Below are the code and all the weights of a small trained network. Each question names an input and a target symbol and asks about switching units off, where a switched-off unit gives its printed mean instead of its output.

import numpy as np


def w(rows, s, z=0):
    codes = np.array(rows[::2]) - 128.0
    scale = np.full(codes.shape[1], s)
    scale[-1] = z or s
    return codes * scale


def f(y):
    return y / 2 * (1 + np.tanh(0.7978845608 * (y + 0.044715 * y**3)))


def softmax(a):
    e = np.exp(a - a.max(-1, keepdims=True))
    return e / e.sum(-1, keepdims=True)


def log_softmax(a):
    a = a - a.max(-1, keepdims=True)
    return a - np.log(np.exp(a).sum(-1, keepdims=True))


def net(x, mask):
    ids = ['ΠΩαβγδεζηθλμστψ'.index(c) for c in x.split()]
    T = len(ids)
    res = E[ids] + P[:T]
    u = 0
    for l in range(3):
        r = res
        for j in range(3):
            rows = slice(3 * j, 3 * j + 3)
            q, k, v = (r @ M[l][rows].T for M in (Q, K, V))
            z = softmax(np.where(np.tri(T) > 0, q @ k.T / 3**0.5, -1e9)) @ v
            o = O[l][rows]
            res = res + np.where(mask[u + j], z, o[:, -1]) @ o[:, :-1]
        u += 3
        y = f(res @ A[l][:, :-1].T + A[l][:, -1])
        res = res + np.where(mask[u : u + 4], y, B[l][:, -1]) @ B[l][:, :-1]
        u += 4
    return log_softmax(res[-1] @ U[:, :-1].T + U[:, -1])


Q, K, V, O, A, B = {}, {}, {}, {}, {}, {}
E = w([
[131,166,180,137],'Π',
[211,102,154,200],'Ω',
[61,79,160,123],'α',
[147,161,128,123],'β',
[103,69,162,108],'γ',
[159,25,121,194],'δ',
[61,78,122,116],'ε',
[146,155,152,128],'ζ',
[38,180,141,64],'η',
[73,74,139,112],'θ',
[107,164,140,148],'λ',
[178,183,207,110],'μ',
[157,251,119,155],'σ',
[21,87,116,120],'τ',
[87,240,107,127],'ψ',
],0.02)
P = w([
[163,142,3,21],'0',
[118,127,217,118],'1',
[97,119,238,116],'2',
[97,134,232,134],'3',
[91,137,239,140],'4',
[83,143,234,139],'5',
[72,153,237,150],'6',
[67,150,229,150],'7',
[59,163,214,158],'8',
[51,180,215,168],'9',
[47,199,194,182],'10',
[44,199,169,195],'11',
[71,195,137,190],'12',
],0.0055)
Q[0] = w([
[87,125,195,128],'L0H1',
[113,120,137,181],'L0H1',
[120,132,138,153],'L0H1',
[71,183,109,131],'L0H2',
[153,68,61,53],'L0H2',
[130,204,94,209],'L0H2',
[122,20,144,172],'L0H3',
[76,4,144,27],'L0H3',
[195,125,76,157],'L0H3',
],0.015)
K[0] = w([
[135,130,74,104],'L0H1',
[123,107,92,154],'L0H1',
[126,137,113,141],'L0H1',
[69,157,135,125],'L0H2',
[152,139,64,90],'L0H2',
[100,151,121,210],'L0H2',
[191,83,87,138],'L0H3',
[180,112,100,5],'L0H3',
[139,124,174,155],'L0H3',
],0.021)
V[0] = w([
[82,135,220,199],'L0H1',
[124,138,102,185],'L0H1',
[156,95,68,91],'L0H1',
[79,155,104,193],'L0H2',
[96,159,221,143],'L0H2',
[98,117,113,169],'L0H2',
[11,167,101,237],'L0H3',
[191,114,119,75],'L0H3',
[106,126,1,200],'L0H3',
],0.0082)
O[0] = w([
[97,134,245,121,172],'L0H1',
[164,72,110,91,119],'L0H1',
[193,154,44,85,89],'L0H1',
[195,100,154,98,158],'L0H2',
[175,56,78,67,255],'L0H2',
[189,120,118,116,140],'L0H2',
[204,116,172,2,204],'L0H3',
[30,132,85,215,85],'L0H3',
[126,57,70,80,97],'L0H3',
],0.0064,0.0056)
A[0] = w([
[156,1,121,24,62],'L0N1',
[156,64,117,153,160],'L0N2',
[193,144,23,173,1],'L0N3',
[255,204,141,118,68],'L0N4',
],0.0084,0.0044)
B[0] = w([
[67,165,227,133,197],'L0N1',
[169,34,99,224,149],'L0N2',
[20,186,98,237,122],'L0N3',
[1,165,124,244,254],'L0N4',
],0.0066,0.0069)
Q[1] = w([
[189,155,246,116],'L1H1',
[36,128,163,146],'L1H1',
[196,160,133,192],'L1H1',
[170,101,124,194],'L1H2',
[23,67,112,149],'L1H2',
[250,146,168,164],'L1H2',
[17,72,128,106],'L1H3',
[1,102,154,115],'L1H3',
[80,48,94,195],'L1H3',
],0.0094)
K[1] = w([
[17,113,222,116],'L1H1',
[2,160,84,176],'L1H1',
[165,121,204,207],'L1H1',
[134,80,87,180],'L1H2',
[24,6,129,110],'L1H2',
[250,147,119,173],'L1H2',
[141,96,20,59],'L1H3',
[82,86,53,46],'L1H3',
[244,55,60,140],'L1H3',
],0.0093)
V[1] = w([
[130,174,115,95],'L1H1',
[85,145,85,91],'L1H1',
[114,154,32,95],'L1H1',
[125,184,49,206],'L1H2',
[120,45,162,143],'L1H2',
[194,151,134,129],'L1H2',
[62,99,254,150],'L1H3',
[163,164,178,126],'L1H3',
[73,78,117,83],'L1H3',
],0.0084)
O[1] = w([
[152,113,176,128,113],'L1H1',
[171,132,140,109,145],'L1H1',
[240,104,102,113,82],'L1H1',
[45,93,174,157,102],'L1H2',
[183,141,23,109,152],'L1H2',
[159,131,190,158,83],'L1H2',
[206,160,39,163,255],'L1H3',
[110,161,108,141,137],'L1H3',
[255,143,149,80,149],'L1H3',
],0.0079,0.0091)
A[1] = w([
[95,137,143,44,154],'L1N1',
[117,95,170,179,157],'L1N2',
[166,3,91,123,39],'L1N3',
[120,86,38,93,254],'L1N4',
],0.013,0.0075)
B[1] = w([
[113,76,117,2,191],'L1N1',
[169,29,155,90,196],'L1N2',
[42,86,2,39,197],'L1N3',
[186,148,234,195,254],'L1N4',
],0.0084,0.0098)
Q[2] = w([
[139,189,254,206],'L2H1',
[160,39,75,206],'L2H1',
[243,141,98,168],'L2H1',
[103,99,140,93],'L2H2',
[145,159,93,148],'L2H2',
[146,142,163,162],'L2H2',
[83,116,53,173],'L2H3',
[138,11,77,156],'L2H3',
[211,200,163,58],'L2H3',
],0.0099)
K[2] = w([
[124,221,177,167],'L2H1',
[152,37,171,173],'L2H1',
[235,102,134,158],'L2H1',
[133,124,88,108],'L2H2',
[113,143,132,144],'L2H2',
[146,122,157,140],'L2H2',
[116,101,57,141],'L2H3',
[120,8,109,137],'L2H3',
[80,135,144,88],'L2H3',
],0.012)
V[2] = w([
[137,1,170,127],'L2H1',
[111,103,173,86],'L2H1',
[80,140,43,54],'L2H1',
[79,144,159,120],'L2H2',
[132,102,155,138],'L2H2',
[205,53,187,129],'L2H2',
[96,66,147,162],'L2H3',
[207,160,102,189],'L2H3',
[107,156,180,130],'L2H3',
],0.0064)
O[2] = w([
[164,241,63,158,167],'L2H1',
[127,197,172,108,181],'L2H1',
[109,132,86,2,87],'L2H1',
[89,142,145,124,154],'L2H2',
[83,101,111,123,172],'L2H2',
[96,65,92,170,253],'L2H2',
[141,171,120,67,163],'L2H3',
[51,108,214,91,30],'L2H3',
[183,141,151,146,161],'L2H3',
],0.0054,0.0042)
A[2] = w([
[177,58,135,119,74],'L2N1',
[72,88,106,193,40],'L2N2',
[143,249,75,112,87],'L2N3',
[189,105,136,68,3],'L2N4',
],0.012)
B[2] = w([
[167,206,207,93,186],'L2N1',
[189,180,171,81,217],'L2N2',
[40,75,155,146,196],'L2N3',
[53,180,57,254,254],'L2N4',
],0.0096,0.0062)
U = w([
[143,154,117,106,136],'Π',
[165,229,130,109,4],'Ω',
[187,91,123,204,83],'α',
[137,153,84,171,73],'β',
[81,69,118,130,180],'γ',
[97,4,165,140,211],'δ',
[120,94,122,145,213],'ε',
[120,139,174,42,154],'ζ',
[211,148,180,85,134],'η',
[73,170,111,117,48],'θ',
[91,189,168,167,62],'λ',
[158,61,97,118,231],'μ',
[149,119,136,95,254],'σ',
[133,150,121,112,148],'τ',
[81,79,101,191,60],'ψ',
],0.012,0.0058)

Each question gives the input, a string of symbols that net reads in full, and the target symbol t.
The units are the heads (3 rows each of Q, K, V and O) and the neurons (one row each of A and B). Each row of codes is followed by its name. A weight is (code - 128) times the scale printed after its matrix; where a second scale follows, it is the last column's (O, A, B and U).
mask holds one flag per unit, layer by layer, with each layer's heads first. A switched-off unit (its flag False) gives its mean, the last column of its rows in O or B, instead of its output. The means were averaged over made-up inputs and are rounded, as every weight is.
A unit's drop is (log p(t) with every unit on - log p(t) with that unit switched off) / (log p(t) with every unit on - log p(t) with every unit switched off).
The circuit of an input: a set's keep is (log p(t) with only the set's units on - log p(t) with every unit switched off) / (log p(t) with every unit on - log p(t) with every unit switched off). Starting from the 12 units with the biggest drops (on a tie, the unit counted first), units are removed one at a time, each time the one whose removal leaves the highest keep (on an exact tie, the one counted first), for as long as the keep stays at least 0.8.
circuit, biggest first: the units of the circuit, biggest drop first
unit that matters most: the unit with the biggest drop
top k neurons: the k neurons with the biggest drops, biggest first
top k neurons in layer l: the k neurons of layer l with the biggest drops, biggest first
heads that matter: for each layer, one digit per head in row order, 1 if its drop is at least 0.15 and else 0, layers parted by /
input μ Π μ η Ω α ε σ α δ γ η ε, target λ: circuit, biggest first => (L0H3 L2N2)
input β ε μ σ Ω λ ψ ε μ, target ζ: circuit, biggest first => (L1N4 L2H1)
input Ω η γ μ, target λ: circuit, biggest first => (L0N4 L0H3)
input σ θ Ω σ η σ τ σ Π ζ, target δ: circuit, biggest first => (L0N4 L2H1)
input γ σ α Π τ σ ζ ψ α σ β, target δ: circuit, biggest first => (L2H1 L0N4 L1H2)
input σ σ σ λ Ω θ τ, target β: top 2 neurons => (L1N3 L0N4)
input σ ψ Ω γ ζ ε σ Ω τ μ ψ γ, target β: top 2 neurons => (L1N3 L2N4)
input δ μ γ, target γ: unit that matters most => L0H3
input τ σ δ α, target Ω: top 2 neurons => (L2N4 L0N1)
input α σ δ ε ζ λ θ μ, target λ: circuit, biggest first => (L0N4 L1H1)
input Ω σ ζ μ σ δ τ σ Π, target η: top 3 neurons => (L0N1 L2N4 L1N3)
input ψ τ σ η δ δ Π γ α δ θ, target θ: top 4 neurons => (L2N4 L1N1 L0N1 L0N4)
input ψ Ω ζ γ ψ Π α σ γ α Ω ψ, target ζ: circuit, biggest first => (L0H3 L2H1)
input Π τ μ τ β Π Ω ψ τ β τ, target α: unit that matters most => L0H3
input α σ δ σ δ σ τ σ, target λ: top 2 neurons in layer 1 => (L1N3 L1N1)
input σ β λ Π α, target β: heads that matter => 100 / 111 / 001
input α Π δ τ, target η: top 2 neurons => (L1N4 L0N4)
input Π Ω ε ψ ψ Π σ ψ Ω ε ε, target α: top 4 neurons => (L0N4 L1N4 L1N1 L1N3)
input Π β ε γ Π α τ, target α: circuit, biggest first => (L1N4 L1H3 L1H2 L2H1)
input σ τ δ γ ζ τ σ ε, target β: top 4 neurons => (L1N3 L2N4 L0N4 L1N4)
input α Π λ δ δ β α α β σ λ θ, target η: top 4 neurons => (L1N4 L0N4 L1N3 L2N4)
input λ σ σ σ γ, target ζ: unit that matters most => L1H3
input λ μ λ σ σ α τ τ, target ζ: heads that matter => 100 / 001 / 000
input μ η δ δ θ θ, target λ: top 3 neurons => (L2N2 L1N1 L1N3)
input α θ β σ σ μ σ α γ Ω γ, target η: top 2 neurons => (L0N4 L1N3)
input σ ψ σ μ σ Ω β, target δ: top 3 neurons => (L1N3 L1N2 L0N1)
input Ω δ σ γ θ, target ψ: heads that matter => 101 / 011 / 101
input β Ω ψ σ τ, target μ: top 4 neurons => (L1N3 L0N3 L0N4 L1N4)
